After every row comes roughly how far along a hidden order it lies, from 0 to 30.
In the rows, 100 means zero.
[102 100 105  97  96 102 100 100  98 102  99 104 100 101  97 100  98  97
  97 105  96  97 100 103 102 100 100  96 104 100 100  98 100  99 101 101
  97 101 102  97 104  99  98 102  98 100 102 100 103  99 105 100 112  92
 100 100 111 104  97 101 100 100 102  98 104 100 101 100 103 100 100 100
  99 100 105 106  89  99 101  98]	3
[102 101 102 102  96 102 100 100  98 102  96 106 101 101  97 100  84  99
 100 105 103  97 100 102 101 100  98  98 105 101 101 100 103  98 102 100
  95 101 102  96 103 100  98 101  98 100 102 100 104  99 104 100 110  88
  99 102 103 102  98 103  97  98 102 100 103 101 100 100 103 101 100 100
 100 100 100 104  91  98 100 101]	3
[105  98 101  91  83 105 100 100 100 109  98 112 104 104  91 100 106 101
  93  98  84  88 101 108 104  99  97  94  99 100 102  97 109  89 104 102
  88 102 106  87 112  98 101 106  95 100 106  98 107  98 113  99 141  69
 102 102 127 110  89 106  93  99 107  93 112 101 102 105 109  98  99 102
  98 100 100 116  48  82 101  99]	29
[ 96  98  91 103 105  94 100 106 112 101  99 101  97  96 113 100 166 105
  99  83 107 107 101 100  92 100 100  99  91  94  96 101  94  96 101  98
 100  97 101 104  95 106 100  90 100 100  95  99  88 106  78 102  63 137
 110 102  85 100 104  95 101  96 101 114  92 102 100  88 100 102 100 101
  98 103 100  99 154 116 100 109]	27
[ 99  98 102  98 100  99 100 101 100 102  99  98  99 100 103 100 108  99
 101  97  96 100 100 100  98 100  99 105  97 100  99 104 100  97 102 100
 104 100 101 101 101  99 102 100 101 100  99  99 100 102  94 101  93 103
 103 101 100 101 100  99 102 100 100  99 100 100  99  97 100 101  99 101
 105 101  98  98 110 100  99 104]	0
[ 95 101 101 104 115  96 101  99 102  92 110  99  97 100 100  98 143  99
 108  90 111 111  99  93  99  99 107 102  87  99 100  98  93 110  95  98
 110 100  92 101  90 100 103 100 105 101 100 100  94 102  88 100  66 134
 105  97  78  93 108  93 106 100  93 103  90  97  99  99  99  96 100  98
 101  99  90  87 137 109 100 100]	21
[100 101  94 104 104  98 100 100 103  99  98  97  99  98 103  99  97 100
 102  95 104 100 100 100  98 100  99 103  96 100  99 100  96 101 100 100
 105  99 101 103  96 102 102  97 101 100  98 101  98 101  95 101  84 111
 102 101  87  97 101  98 103 100  99 104  97 100 100  97  98 100 100 100
 103 101  95 100 123  99  99 102]	2
[100 101  86 104 121 100 101  96  98  86 116  85  97  99 104  97 148 113
 114  90 113 114  98  99 101  99 113  99  99 102  99  91  91 119 100  97
 106  99  84 119  89  97 102 103 104 101  95 104  95 101  89  99  64 130
 103  89  75  91 112  91 105 105  90 100  86  95  99 102  82  93 104  96
  94  97 100 103 135 107 101  95]	30
[ 97  97  94  98 104 100 100 107 111 105 101  90  97  97 115 101 158 103
  99  86 106 106 101 100  92 100  98 116  91  93  96 114  95  93 102  98
 120  97 108 100  97 105 108  91 105 100  96  98  89 107  99 104  68 131
 111  97  86 101 101  95 109  95 100 114  93 102  98  99 105 104  97 101
 117 104  90  83 156 112 100 111]	27
[ 99 103  94 103 111 100 100 101  93  90  99 100  99 100 100  98 104 107
 109 102 106 104  98  94 104 100 106  88  94 105 100 100  98 113  94 100
  93 100  88 109 101  96 100 106 100 100  99 100 103  97 104  98  92 104
 101  93  95  95 101  97  98 106  95  93  96  96 100 108 101  94 104  97
  88  97  98 104  92  98 100  92]	15

New part:
[112 118 136 115  88 111 105 107 120 113 119 131 123  54 108  85 136  74
 128  85  90  87 143  85  74 104 100  79 123 113 134  59 109  99  86 103
  94  82  72 132 112 107  94 112 111  85 124 111  67  72 130 110  88  90
  77  74  83  88 108 124  32 119  88 136 120  85 101  74  90  96 100  39
  99 148]	23
[108 110 129 109 107 112  87 109 107  89  94  89 119  98 103  94 133  94
 115  99  95  86 117 116  91 111  74  92  97 113  71 117  96  90 123 117
  75  74  90 106 115 109 113  95 160  98 107 118  63  92 105  87  88 102
  98  97 126 100 109  54  44  84 107 104 113  77  85  47  72  95  77  57
 101 118]	17
[ 83 125  91  51  61 100  90 104 108 116  90 135  93  89 104  86 148 105
  96 103  98  96  65  63  96  39 121  94 124  89 103 117 100 109  88 120
 134  82 103 121  88  73 113 107 101 104 112  96  84  66  91 114  90  84
  93  72  50 100  94 106  55 102 118 127  66 114 119  70  93 104  90  91
  80  99]	5
[ 95 103 112 114  95 108  92 112 105  99 110  97 118  69 109 101  96  71
 106 108  92 106 111 115  85 108  95  98 126 100 116  69 115 106  88 116
  86  95  82 124 101 109 102 105  75  90 102  93  78  85 108 107 104  94
  77  80  86  98 111 105  73 109  92 128 120  91  96  79 112  96 109  83
 117 136]	26
[144  90 144 118 110  97  85  84 131  89 116 110 108  61  92  84 101 103
 111  78  88  88 125 121 114 122  74  92  96 109 124  86 100 100 109 119
  47  79 111  93 113 110  85 101 119  90  85 119  64 107  90 116  78 117
 113  99 128  96 104  82  23  93 102 114 104  92  79  71  73 107  96  66
 114 115]	18
[134  63 110 108 120 115  91 114 116 108 106  92 112 129 118 120  62  71
 107 108 117 103 115 115  83 133  94 112  91 101  92  80 117 101 106  87
  93 110 104 110 110  94 102  96 103 112  86 105  90 114  87  71 111 116
  92  66 121  98  93  66 119 120  86 111 116  75  89 115  93  91  98  79
 104 113]	30
[138 107 129  89 105 104 111 100 131 118  94 134  90 129 116  96  85 111
 117  97 117  69 123  77  86 110 113 100  93 114 100  90 105  93 101  73
 124 111 117 105 118  73  95 103 159 113  96 117  81 113  92 105 102 116
 106  67 112  95  88  96 122 112  96 104  70 108 100 130  68  93  91  71
  64  87]	13
[ 34 124  78 101  66  90  89 102  64  80  85  72  97 113  69  93 135 122
  93  96  97  94  96  88  96  99 120  99  75  86  93 130  58  85 117  93
 100 104  65  70  89  91  96 103 126 109 108 103 110  89 106 105  84  87
 122 123 108 106  94 125 128  72 118  75  85 125  90  58  81 107 111 145
  53  63]	1
[101 108  85 115 116  81 112 117  90 110  71  70 107 126 107 116 101  90
  97 111  83  71  96  87  97  63  82  85  96  94  55 128  87  94 123 116
 105  81  66 106 101 117 113  91 155 112  97 117  88  89 122  70  95 107
 117 135 105 105  98  59  67  75 108 112  82 110 110 120  73 101  55  72
 123  88]	0
[108 125  72  60 105 120 107  83  93  98 115 136  71 100  95  89 149 123
 113  88 116 120  82  61 114  91 114 102  68 114  85 127 102  97 103  63
 131 109 123 103 116  85 106  98  86 101 114  92  87  87  88 110 102  89
 118 111 113  91  93  96 122 117  79  71 107  79 109 129 108  99  89  83
  50  80]	8
[ 26 104  62  86  68  83  82  91  70  80 107  90  78  92  69  99 133 124
  83  89  97 122  67  86 115  78 120 108  78  77 122 130  74 106  86 106
 105 110  90  73  68  93  87 103  52 102 100  79 119  69  92 106  90  87
 120 127  83 106  88 125 141  90 108  81  86 131 101  94 112 108 119 142
  81  65]	2
[ 70  63  56 119 117  93  95 114  77 104 106  73  99 102 101 119  86  75
  89 110  84 121  86 100 109  77  89 101 113  77 103  89 117 110  85 109
 101  99  74 129  68 117 104 100  58 101 102  86 111  49 128  85 109  94
 103 137  79 102 107  94  76 117  88 122 120  93 115 129 110 108  88 106
 122 117]	14
[121  73 112 107 105 109  99 100  98  96 108  96  99 139 100 106  91 103
 104  97 109 106 130 110 102 135  93 105  93  98 105  92 107  98 106  80
  85 104 106  98 104  96  93 102  96  98  96 117  94  99 108  95 100 107
 100 105 122  98 106  96 103 107 100  96 110  96  93  93  93  99 112 100
  86 101]	20
[100  76 125  79  69 117  62  99 121  85 112  99 120 115 101  80 113  90
 106  83 110 106 103 120 104 135  90 111  90 103 124  85 105 110 114 117
  78  86 123  84 106  74  93  99  90 109  78  93  75  96  64  81  85 116
  94  73 112  97  87  78  75 100 116 114 103  89  73  31  88 104 118 112
 122  91]	27
